Each row has a hidden stage along a path, written after it and counted from one end. A new block has a new path.
[ 118  181   87  246  167 -121  111 -278  -87  -13  326  166 -150 -174
  224   14  -60   71  116    2  -30 -102  -29  -43  -81  237  352   86
  280 -131   93   -7 -111  397   78   88  -90   68  -66  -50  -15]
1
[ -29  -99   61 -103  -56  128  -63 -169   85   25 -157  -16  169   22
 -102  -15  251  203   35  -15   73  129  -82  -56   47 -132  -23  -10
  -44   69 -125   -7   47 -147  -16  108   57 -193   37   35   82]
27
[  60 -128   14  -61   98  -91  363 -240  135  -39 -306  246 -175  -71
  180  131  406  420  415   96  142 -208  173 -255 -139 -340   80  116
   40  192  132  315  -92   20 -556  132 -199 -208  441  164 -132]
35
[-120 -122  -51 -156  129 -100   48  193  -13   24 -189  175 -114   -2
   99  135  -49   -8   30   60 -127 -142  108  -66 -107  -58   -5   22
   -1   73   72   13  -74    6 -269  -38  -88  102  -76  100   26]
36
[  25  -44   91  -32    3    0  -26 -128  -42  -53  -45   75   32  -85
   82    6   67   80   20  -57  -24   73 -135  -51   14  -54   56  -12
    8   43  -20   -6  -15  -22  -66   13    2  -95   -5   -9   14]
37
[ 18  48  17  30  11 -26 -72 -91 -39 -83  52 -34 136 -78 -15 -49  12  33
 -12 -25 -37  73 -81  26 110  31  63   2  58 -66 -11  33  64  -9 130 -52
  60 -16  28 -38 -22]
17
[-24 -83 -55 -80  40 -83  -6  99 -39  29  20  11  40 -39 -13  46 -58  -4
 -32  25 -69  -5  -5   7 100  55  57  -2  38 -60  -2  44  -2   1  51 -33
  -2  23 -39  74  52]
3
[ -38  -11  172 -166   22   70   72 -197  100   47 -123   57  -40 -201
  196   18  192   47  103   10 -119   88  -89   41    8 -112  -37  -18
 -125  198  -62   38    0  -56 -273   95  -44 -209  190  -88  -12]
24
[ -95  -13   -6 -210  -25   26   -6   57   28   48  -53  -33  -22   66
  -68   83   41   25   41  119   22  -13  131   64   95  -44   31  -42
   14  -40  -67   -9   42   -9 -130  -11  -67  -29  -33  -12    4]
15
[ 131    1  -95  101   38  -42   55  -46  -96  -42  194   29  205   36
  -34  -56  -35   42   47  -87  162  -40   -2  -74  143   17  169   90
  178 -198   14   52    0  112  348  -37  103  119 -111  118   -8]
3
[ 26   5   6  12  13 -25  14 -40  17  -3  81  -4  62 -42 -46  16   5  76
 -16   5  16   5  -8   0 106  88  90   6  87 -89  -9  46  24  42 138  -6
  10  -5 -35  33  31]
5
[  66   36   -6   53  -16   34  -13  -63  -27  -21  103   -8  159   -3
  -27  -19   22   23  -10  -46   76   37  -32  -11  103    3  104   39
   70  -82  -12  -21   18   60  195  -34   76   37 -101   34   11]
15
[  -4 -105  319 -331 -121  197  -44 -178  -46  257  166   81  238 -372
  307   24  228  361   28 -366   73  370 -557  -72  103 -419  -17  109
 -218  309  104  133   81 -304 -195  172  -67 -319  266  150  -55]
2
[  69   53   -6   80  -30   78  -73 -112  -58  -47   87  -13  204   72
  -75  -59   45   -6  -32  -56  103   74  -43  -15   80    4  113    8
   93 -111  -89 -117   26   76  248  -16  120   30 -222   -1   49]
23
[ -22   30  -55   15   70  -40 -100  -13  -77  -31   74   32  137   18
   -2  -27  -47   -7  -23  -24  -39    6   -4    3   21   50   96   41
   80  -87    2  -53   11   64  139  -54   59  116  -98   18    1]
25
[  38  -68  -28  -85   50  -32   67   77 -102  -21  -64   94   97  -35
  195   -6  -32  -69   28 -101  -33  -22  -53  -45   28 -172   26   58
  -28   65   81   13  -80  -24  -56  -68   48   59   51  126  -78]
31
[ 40  58  -3  62  -5  19 -37 -53   4 -36 112 -15 152 -20 -54 -16   4  31
 -48 -39  33  37 -27  10 102  71  80  28  59 -87  -8 -14  45  54 216 -63
  73  56 -96   7  10]
14
[-101   28  165 -133   91   78   16 -182  105   94  -72   24 -115 -142
  157    7   57  -14   78   88 -160   10  -11   93  -32   77   38   -7
   -7   92  -81  -61  -65   43 -153  165  -32 -111  103 -128   50]
19
[  53  -38    4   39   23  -39   -4  -60   -7  -50   51    9  144 -132
  -60  -24   35   30  -10  -35  -10   63  -89  -26  144   37   36   -4
   69  -82  -60   91   89  -18  200   -8   73  -38 -121   -4   89]
7
[  63   72   29   59   23   21   11 -114  -10  -62   89   -7  139  -61
   23  -60   11    9   18  -53   33   21  -43   10  106   23   83   38
   84  -75   -4   20   27   48  193  -26   85   27  -14  -16  -28]
15
[-20 -17 -71 -59  46 -49  27  92   3   1 -48  -8  22  18  58  31 -59 -92
 -12  62 -95 -64  95  53  55  38  47  23 -13  -8  33 -13 -69  47  -5 -83
  27  82  72  53 -36]
18
[ 42 -12 -18 -11 -14  -1  27  -9  21  28 109  -3 109 -12 -35  25  14  67
 -31 -29  50  16  -8  -3 121  55  80  29  30 -66   2  29  12  40 155 -41
  27  22 -31  74  13]
5
[ 106   72   88   12  -49   77   60  -73  -36  -96   12   -9  189  -92
   88  -75   58   -3   -1 -140   78   84 -133  -10  145 -168   12   12
   20   13   26   49   50  -65  114  -51   99  -54   25   27  -92]
18
[  48  -94  233 -168    0  166  245 -238  172  102 -396 -274 -379   72
  180 -113  -72 -218  110  323 -119 -125  139  218  143  207  154 -175
  173  -15 -235 -136 -447   26  -59  466   52 -410  494  -56   80]
2
[ -36  -29  -27 -171   29  -30    2   87  -78   17  -38   20   67  -13
  122   16  -34  -58   25  -14  -56    1   10   36   65 -132   29   21
  -26   28   37   12  -23  -35  -98  -57   -1   34   74   65  -78]
24
[ 150  177   39  290  165  -48  104 -258   20 -190  296  190  221 -251
   55 -130   40  -22   37 -202    7    4 -133  -67   78  179   30   81
  121 -131  -40   97  180  190  442 -118  160  163 -294 -148   16]
1
[ -59   30  156 -139    3  120   22 -137  126  121   20  -13  -40  -99
   79   33   66   41   20   40  -49   46  -19   87   49   63   38   -4
  -33   61  -67  -48  -25   24  -53  111  -26  -97   53  -68   39]
13
[ 129   39  133   61   -8   75  105 -202  -17 -107  -56   74   81  -73
  156  -68  111   80   61 -135   84   36 -140  -80   27 -139   63   21
   52   58   27   14  -52   -6   12   32   63 -105   78   33  -79]
34
[ -27  -33   72  -76   61   14   18  -87   10   54  -56   33    1 -129
  132    9   47   14   67   21  -92   18  -53   11   11  -39   60   33
    8   66   -5   12  -53    3  -86   93    1  -74   87    1   29]
18
[  -3   -3   -5  -95    4  -27   65   62    3    9    0  -45  -55   22
  -22   40  -70  -67   -4  102   -9  -54  106   72  138   75   83  -59
   96 -107  -49    8  -26   55   32   -4  -24   -9  -47    8   18]
6
[  66   76   58   26  -51  114   47 -111  129  -22   84  -58  161   -9
  -56  -45   60   43  -56  -57   83   40   -6   48  159   83   12   10
   -1  -47  -46    1   45   12  262  -48  104    3    1   -5  -21]
11
[   7  -30   53  -29   35   -7   10  -81   34   77   50    4   28 -124
   82   27   18   91   18    4  -54   18  -55    7   48   44  106   56
   29   19   41   45  -57   25   31   71   -7  -45  118   57   24]
11
[ -17 -109  -85 -120   52  -72   89  192    1   94  -41   -7  -53   20
   59   81 -131 -117  -24   98  -89 -112  129   48   87   70   76   11
   25  -38   26    7 -132   57    7  -13   -8   75   18  132   38]
6
[-157   98  338 -266  176  251  248 -211  347  264  -49  187 -205 -295
  398   56  124   15  145  -18 -152  -88   22   99 -136   20 -105   98
 -151  309    0  -21  -88   58 -288  241  -79  -40  162 -128  -10]
14
[  35  -12   97   32   -7   66   73  -35  110  114   -2   38  -60 -115
  101   99   41  -19  -74   33  -92   16  -30   16  -13  103   81    8
  -51  104    5  -84 -114  110  -25   58   -9  -55  -74   39  111]
12
[ -92    4  150 -133   76   50  -47 -209   21   -8  -56   81  -44  -68
   62  -13   76  124  101    4  -29   26  -61   -7  -28   -2   41  -13
   73   11  -82  -21   15  -16 -116  121  -39  -93   10 -109   23]
36
[ -32  -26   70  -58   87  -29   -5 -105   13  113  127   59   -1 -167
  110   34   -4  110   39  -15  -83   19  -86    4   22   94  118   66
   49    2   30   45  -33   58   21   98  -40  -22   67   23   47]
5
[  34   21   -3   86   41   12  -18  -88   32   12   96    0   87  -30
  -44   -6   -4   18  -21   16    1   -6    9    4   60  145  118   38
   95  -96  -39  -37  -17  111  225   22   69   50 -119    4   84]
12
[ 146   61   93   92   11   99  192  -76    8 -172  -92  143  106  -19
   86  -57   80  -26   38 -156  160  -51  -41 -119   37 -171  -17    2
   87    6   -5   12   13   17  104  -45  108   19 -218   31  -43]
36
[ 40  59 -22  48 -33  -9 -59 -84   1 -10 213   3 178 -24 -99  28  63 169
 -24 -53  96  65 -31 -19 111  53 114  55  49 -99  24  42 102  64 188 -92
  10  52 -72  34 -14]
11
[  4 -51 -49 -82  -4 -10 115 103  89  45 -34   3   0  40 -33  84  14  26
 -19  61  18 -76 126  10  97  37  28   2  -3 -19  12  46 -33  27  11 -48
 -18  25  14 110   6]
5
[  21  -63  -85  -22   52  -68   68  110   -5   23  -57   11   22  -14
  101   46  -61  -94   -8   48 -100  -79   76   16   44   19   68   53
  -19   19   71    9 -119   57   -2  -64   35   79   94  116  -17]
16
[ -2 -28  34 -56  -3   2  37 -23  50  50  20  -6 -10 -35 -18  55  30  77
 -12  43  -7   6   6  14  82  69  77 -15  41 -28 -22  22 -17  29  17  34
 -31 -62   5  41  46]
4
[ -14   68  152  -66   24  145  100 -146  145  -30  -96   73  -18   21
   85  -14   87   96   27  -51   54  -49   19   -7  -24   -5  -17    6
    8   69   -9  -47  -46    1  -36   35   17  -22   60  -17  -69]
36
[  73   76   83   33  -17   98   28 -141  -23 -118   16   62  147   30
   17  -68   73   63   16 -134  140   36  -77  -55   57  -86   38    5
   76  -41  -29  -42   39    6  126  -39   84    3 -116   -8  -58]
34
[  32   36   18   68   28    0    0  -45   23  -49   33   14   97  -78
  -27   -9   15    0  -30  -12  -21   17  -27   -2   77   63   47    8
   63  -54  -20   14   41   41  153  -30   63   21 -115  -13   47]
14
[  42   62   10   87   70   47  -12 -158  -21  -87   26   50  135   56
  -13  -92   25   22   36  -53   71  -27    2  -39   15   42   94   35
  147 -107  -56  -72  -11   84  216   19  114   68 -122  -16    7]
30
[ -91  -45 -114 -117   78 -100  -37  136  -20   -5  -57    7   33   14
    3   46  -64  -82   -3   88 -138  -57  113   56   52   40   13   13
  -19  -29    9   13    0   12  -43 -109    5  110   26   23  -13]
19
[  12   30   30  -20  -42   94  -54 -161   18   28  164  -25  147   78
 -188  -15  100  175   21  -14  193   71  -14  -19  131   65  121   -2
  142 -174 -134  -36   97   52  239   63   31  -37 -196  -13   82]
3
[ -51   -8  -61 -123   19   18  113  216   45  -66 -217   61  -12  176
  -15   65  -19  -27  -30   31   43 -153  197  -22    3 -101  -51  -24
   20   10   55  -21  -39  -32 -113 -124   -7  112  -53  126  -87]
32
[  45   96   32   45  -29    9  -55 -116  -13  -72  179  -28  155  -53
 -107  -26   31   70  -25  -38   74   82  -49   25  160   72   85  -14
   98 -143  -58   28  138   47  230  -67   42    7 -149  -67   10]
11
[  -7  -10  -20 -103   -2  -47   28   63  -16   14   25  -48  -10   -7
   -5   44  -63  -43    0   81  -25  -28   79   70  141   42   83  -30
   60  -85  -15   32  -12   34   21  -34  -24    5    8   20   -8]
10
[ 12  51  32   6 -16  65 -11 -86  44 -35  -3 -28 100  11 -41 -20  64  24
 -11   5  26  33   5  26  80  24  43  -5  32 -35 -51 -38  25  22  99 -18
  60 -18 -35 -22   4]
18
[ -57  162  211  -61   30  132   63 -158  171   17  -35  -13 -107 -101
  138   -7   32  -25  -20   41 -113   -1   12  134    4  130    2  -40
  -16   86  -27  -79  -40   56  -74   53  -15  -69  115 -138  -50]
18
[  82   86  -14  134  -37   99  -31  -82   12 -120   51   36  256  121
 -122  -59   87   87  -80 -132  164   37  -29  -73   51   -7   38   26
   67  -83  -24  -84   65   34  285 -111  138   90 -216   53  -16]
30

Each row has a hidden stage along a path, written after it and counted from one end. A new block has a new path.
[ 123   24   68  -76  -13 -119 -136 -126   21  116  -45   78   -5  -11
    0 -111   42  -88   59  -63   39  -48  108  134 -106 -110  -91  -29
   72   -7    8  -98 -129  -55   72   40   56  -45   63  -18    1]
9
[ -31   -1 -100   43   34  137   63   57  -75  -28  -61  -83 -164   72
  -60   30   87  -24    0  -91  104   26  -18    6   72   47  -14  194
   76  -34   35  -96   54   70 -123    7  -40  142   73   53  -23]
23
[  66  108  -66  117 -152    5 -140 -176  -15   28  -79  173  -18 -115
  -52 -128 -172  146  -82  -98  -34   62  181  -23   79 -185   21  -39
  -65  -29 -139   -8  -49 -161  174 -166 -115  -59   11   21  -65]
11
[ 397   54 -108  -28   76   70  -73  133   17  138   44 -152   34  109
  154   35  188 -208   70  -63  214  -34    5   50  -61   -1 -126  129
  -80  114   67  -59    7 -101    3   86  -57 -114   45   93    5]
8
[  92   15  -74  -24   42   22  -49   50   51   61   52 -101 -156  -23
 -107  100  254  -89    6   12   88  -36   20   78  -49   57  -44  173
   23  116   30   30   69  -21  -60   78 -131   66  143   77   -7]
22
[ 193  -19 -111   51   57  191  -36  143  -76   28  -42   55  106  243
  161  -51 -113  -19  227  -22   87   11   33  135   -4 -126  -79   56
  -52    3    1 -102  -77  -89   53  -75  105  -49  -92   73    9]
24
[-183   -6  -39  -27   77   41   -7  -12 -164  -66 -105 -100 -125  -12
  -37   -9  101  -71 -144  -63  131  171  -63   42   77   27 -100  -14
   -3  -95  -35  -19   -9  101 -131  -17 -196    4   -5  -13    1]
8
[ 253 -149  114  -86   72  -36 -166  -18  -82  151 -102  -35  155   72
  199 -104  -78   -8  254 -315    9    4   95  -11 -103 -102   29   70
   90   31   97 -344 -118   44  120  -36  -38   -9  110   -9   37]
24
[-287    5  196  -96   81   -2  123 -262  -73  -58  -57  185  -47    2
  -93 -255  -12 -168  -87   63   56  -58  -82   20  169   -5  -23 -187
  110 -243  -31 -184 -104   93 -196  240  -10  -15  -82  -96  -42]
1
[-171  -72  -19  -57   36   72 -100  -57  -29   -7  -66   64  -99   97
  -59 -192  -11 -133   45   -9  141  -33   46  156  107 -104  -49  -16
  118 -123   66 -177  -65   59 -158   80  135  142  -32    8  -75]
27
[ 190   23 -174  110    2   97  -90  148 -175   38 -123 -204  -52   47
   95  147   21   77    8 -254  111  211   34  -30  -53  -20  -69  183
  -81   97  -15  -20   27    7   95 -204 -206  -15  104   63   37]
12
[  37   -8  -26   36   51  147   -8  -62  -99  -77  -48  116   32  123
  148 -224  -62  -94  -30   14  133   96  -28  151  133 -200 -144  -97
  -88 -108  -48  -58  -78  -56 -105  -22   -5 -144 -194   13  -44]
4
[  27 -141  139 -109   34 -121 -177 -128   41  114  -32   76  -34   22
  -55 -121   81  -56  203 -100   -8  -81  110  205 -128 -147  -27   57
  186   53  109 -195 -116   48    3   83  105  123  132  -23   -2]
29
[ 167   52  -10  -46  -15  -64 -198  -41   -4  121  -35  -39  -70  -24
   27    3   30  -51  -11  -65   49   19  125  119  -51  -93  -88  -15
   54   -2  -20  -50 -130   -7   69  -70    9  -55  180   49   -5]
15
[  87   71 -113 -116  -16   12 -163   75   75  121   30  -26  -80   26
  -21    2   70 -160  -11   52  120  -96  116  104   -9   25  -61  -17
   69  -76  -26  -45  -63  -50   -2    5   75   21   66   80  -16]
18
[ 123  -18   53   83  -90   34   -2 -136   23   42  -77  246  -16   86
  -30 -175 -164   68  240 -110  -59 -121  140   72  -68 -166   32  126
  109   10    8 -207  -42  -98   87   15  169   87   23   -4  -37]
27
[ 322   23  -29   39   15   55   46   11   77   30   35  130  -33  204
   77 -141  146 -246  217   88  175 -127    0  276 -188 -145 -232  146
  -54  141   59  -17   36 -210  -70  208  179  -94 -125   33  -22]
4
[ 201 -116  213    7   15  -70  -30 -253  -67   74 -102  152  118   75
  148 -261  -62   64  169 -306  -37    8   62   84  -26 -285  -18   69
  149  -22  104 -313 -182   40   59   -9  112    4   24  -75   -1]
1
[  13  -27   -1   61   82  111   -8    3  -25  -51   14  161  -23  172
  -19  -51   13  -43  181  205   27   12  -15  327  -25 -189 -153   -8
  -50   67  -32   70  -79  -86  -48   46   83  -63  -55   50  -13]
28
[  59   45  -74   98    3  143  164   56 -138   20  -48 -231 -144 -140
  -64  189  136   24 -119 -332   78   73  -85 -455   15  329  175  257
  -78  105  -50 -123  290   69  -27   61 -581   51  121    2   50]
0
[ 111  112  162 -291  178  -76   85   58   24  236   87 -111   78   34
   -2  209  148 -123   52   53  -72 -224  -31  -92    1  306   84  -69
  270 -196   -7 -193 -259  177   60  129   50  -22  301   33  128]
20
[  55  121  -13   29  -62   72   37 -144   -4   13  -15  141  -26  -36
    0 -130  -73   28 -122  -39   -1  -32   62  -57  147  -55   23  -48
   24 -153 -107  -74  -70  -61   21  -49  -37  -61  -30   17  -32]
6
[ 203  187   -9   81  -53   -1   11 -157   77   67   44  106  -94  -46
  -90  -26   74  -11  -74   78   12  -79   75   70   61  -99  -59   44
   -5   27  -59   55  -69 -132   49   50   12  -84  136   65  -58]
10
[ 134  180 -164  148  -41  138   -9   13   11  -38   94  118  -52  -49
  -43   97   58   92 -126  203  -22  100   25  120   20  -88 -102  -52
 -248  102 -238  333   17 -228  108 -148 -257 -234  -83   95   19]
7
[ 140  -93  -94  -20   33   17  -40  106  117   56   24  179  132  249
  -46 -121  126 -125  397  114  123 -142   61  328 -166 -179 -141  208
    3  146  118  -40   12 -270   49  166  239  123 -194   37  -32]
22
[ 109  -11  -94  120   -4  195  -41   36  -50  -13  -20  117   61  103
   58  -64 -145   84  130  -18   11   40   57   40   83 -143   17   44
 -103   35  -68  -50    0 -122   67  -92  -79  -39  -66   74  -32]
28
[ 103   18 -156  -24   40  167  -48  125 -102   26  -47 -129  -24   89
  151  -39   33 -130  -70 -152  209   74  -12  -46   69   38  -61   26
  -48  -85  -10 -114   20   18  -77  -61 -110  -42  -91   47   11]
5
[-244  115  -51 -144   89  129   95  -16  -47  -33  -38   15  -62   71
  -53 -196    8 -369 -171  149  279 -108  -84  -75  277  170  -54 -174
   25 -327  -29 -177   -7   17 -265  286    5  -11 -142    4  -94]
8
[ 194    2  -57  -29  -73   64  -15   57   33   97  -89   68  -62  136
   42 -136 -102 -175  241 -154  125 -198  127  -33 -144   51   -1  172
  112  -34   52 -306   70  -92    4  120  173  103    2   20  -27]
22
[  25   77 -127   46   21  107   97   77 -117   -2  -66 -173 -162   24
  -31  127  146    7 -115 -165  111   89  -43  -81   46  120  -27  193
   50  -41   -5  -37   45   90  -66  -62 -135   82   92   39   29]
8
[ 141  -66   73  -22  100   -7  -49    5 -187   46 -167   12  184  181
  198 -101 -120  -25  208 -165   65  113    5  111  -47 -159 -123   -5
   16  -54   41 -217 -186    6   94  -43   53  -91   -9  -25   28]
11
[-120 -148    7  -90   73   -7  -84    3 -101  -29 -130  -26  -50  100
   17 -132   48  -92   86 -114  122   82   15  174   10  -99 -103   78
  131 -100   86 -191  -55   85 -124    6   54  137  -12  -10  -29]
20
[ -98  104  -81  204 -280   37  -97 -267   13 -129 -117  271 -291 -257
 -193 -218 -240   94 -191  -32  -36   63  209  -73   71 -136   30    1
 -117  -28 -249   34  199 -218   16  -98 -273  -31   -3   21 -154]
17
[ 319   55 -150  241  -55  234  -27   71  -41   27   38   73   78   43
   83  130 -132  342  103  -99 -140  105   97  -31   70 -167   96  160
 -139  152 -131   75  -14 -143  243 -319 -193  -75   64  135   26]
29
[ 357 -142  140  -26  101  -12 -104   60 -127  119 -117    7   97  233
  262  -26  -93  -37  423 -205  -13   14   56  218 -313 -157 -130   87
   77  123   82 -249 -171   46  119  -44  145  -99  121   -6  103]
26
[ -11   28 -104 -105  117   12 -167   89  -24   64    2 -107  -11   84
   -9   -9  172 -250  -24  129  245   41   -7  210   47  -42 -185  -76
  -56  -12   35   31  -83  -41  -84  108  -16  -49   -6   59  -38]
13
[ 349   85 -134  153  -31   76  -60   52   45   43   73   25   20   -4
   13  122   93  124   47   47  -20   72   75  106  -13 -155  -64  172
 -162  206  -90  175   27 -231  164 -129 -186 -117   85  136  -20]
17
[  91  -95  133   17  -38  -59 -153 -227  -66   80 -110  -33 -110 -161
    2 -105  -39  118  -16 -378  -63   55  132 -125   28  -96  124  113
  136   23   43 -279  -26  129   32  -80 -207   82  270  -14  -31]
26
[ -50   68   -8   30  -59   46   22  -95  -36  -46  -89  159 -107   37
  -51 -130 -128  -34   -7   44   24  -18   70   81   74  -77  -59  -11
   65 -156  -91  -89  -48  -53  -38   -3   83    6   10   22  -65]
17
[ 154   16   16   69   60   35   39  -89   23    5   78   90    5   47
  -19  -25  214    4   27   64   26   29  -41  202   -6 -173 -116   82
  -63  134    1  109  -43 -102  -11   50  -74  -79  -38   27    4]
2
[ 105   45  -27  -58  -43  -36 -103  -85   93  115   37    3 -196  -10
  -70  -65  212 -154  -42  -69  124 -111   85  139 -103  -36  -85   70
  119   29   53  -47  -29    9  -76   81   97   68   60    6    4]
2
[-229  129   69 -193  249   14   47   -6  -76   31   55    1  109   93
  -66   44  123 -193 -117  364   87   -2 -138  170  249   65 -124 -322
   22 -247  -70   67 -303   76  -89  161   10 -149   13   26   15]
12
[-125  -97  -76 -112  163   73  -83  129 -117  -18  -42  -93   97  123
   54   -9   91  -68   18   26  134  142  -53  151  145  -54  -92  -24
    9 -118   23  -57 -104   49  -77  -47  -75   37  -71   46   -5]
19
[-135  -79  -69  -38  127   48    1   97 -149  -58 -112 -133  -48  117
  -19    5  134 -125   24  -30  194  144  -81  121   68   -7 -134  110
   21  -52   65  -79   10   61 -149   62  -81   95   -3   21  -32]
16
[ -60  -65  201 -193   85 -121   30 -109  -59  126  -86  -55    1  -54
  -53  -12   49  -30   74 -232  -58  -99   23 -157   -8  166  132   64
  284 -151   68 -355 -108  197    3  107  -69  145  232  -57   49]
22
[  76   48  -24  -34  -20   49  -97  -44   64   71    3   64 -174   42
  -50 -103   21 -188   56   46  110 -145   95  124  -45  -21  -65    4
   65  -10    5 -100  -17  -32  -85  122  110   13   78   48  -45]
25
[ 149   19   32  240  -92   52  156 -163 -106  -87 -137  119  -33  -54
  -38  -59 -120  222   52 -208  -88  109   38 -141   74 -125   59  281
  -38   61  -65 -117  115 -122   90  -56 -237   18  105   18  -77]
16
[ 139   14   -3  194   -5   81  -34  -86    7  -42   61  182  -36  -20
  -78   57   27  204   99  131 -139   92   46  215  -38 -235  -52   67
 -154  234 -130  217  -10 -167  118 -108 -198 -124   56   76   -2]
28
[  50   -4 -153  -63   91  110 -131  190   25  106   85 -167  -85   56
  -58  175  220  -88   38   34  121  -18   15   88  -15   86  -17   86
    2   95   27   40    9   30  -36    5 -107   77  101  105   37]
29
[-440  116 -325    5    7  187  -72  219 -196 -109 -107 -185 -251  -35
 -182  185   26  -60 -292   88  204  233  -32  -28  137  219  -70 -104
 -114 -161 -193  183   94   70 -116 -150 -303   59  -71   53   11]
14
[ 310  144  -14   55  -57   59  -77 -151   99   97  111  130  -17  -63
   56  -86   36   10 -107   16   -8  -64   99   46   71 -155  -22  -57
  -65   28  -99   47  -90 -139   75  -56  -63 -187   32   71  -21]
3
[  22  -35  -32   75   58  108  -71  -35  -61  -31   -3   93   74   25
   13  -50  -25  106   47   31  -18  113   21  112  114 -180  -21  -13
 -110   47  -66   37  -55  -86   54  -95 -177  -72  -40   56  -26]
24
[-356  132   28  -99   38   99 -139 -205 -114    9   -1 -162 -339 -290
 -136   43  -16   38 -559  -49  -21  104   34 -195  443  145  160 -302
  156 -348 -161  -62 -170  385 -203 -167 -302    3  341   56  -36]
27
[ -42   72  -38  -27   82  135  166   37 -128  -39  -65  -92 -129   97
   26   -2   83 -147 -102  -52  153   20 -104  -44  104  134  -69   54
   72 -172  -10 -121   -7  116 -183   72  -32    8    5   12   12]
6
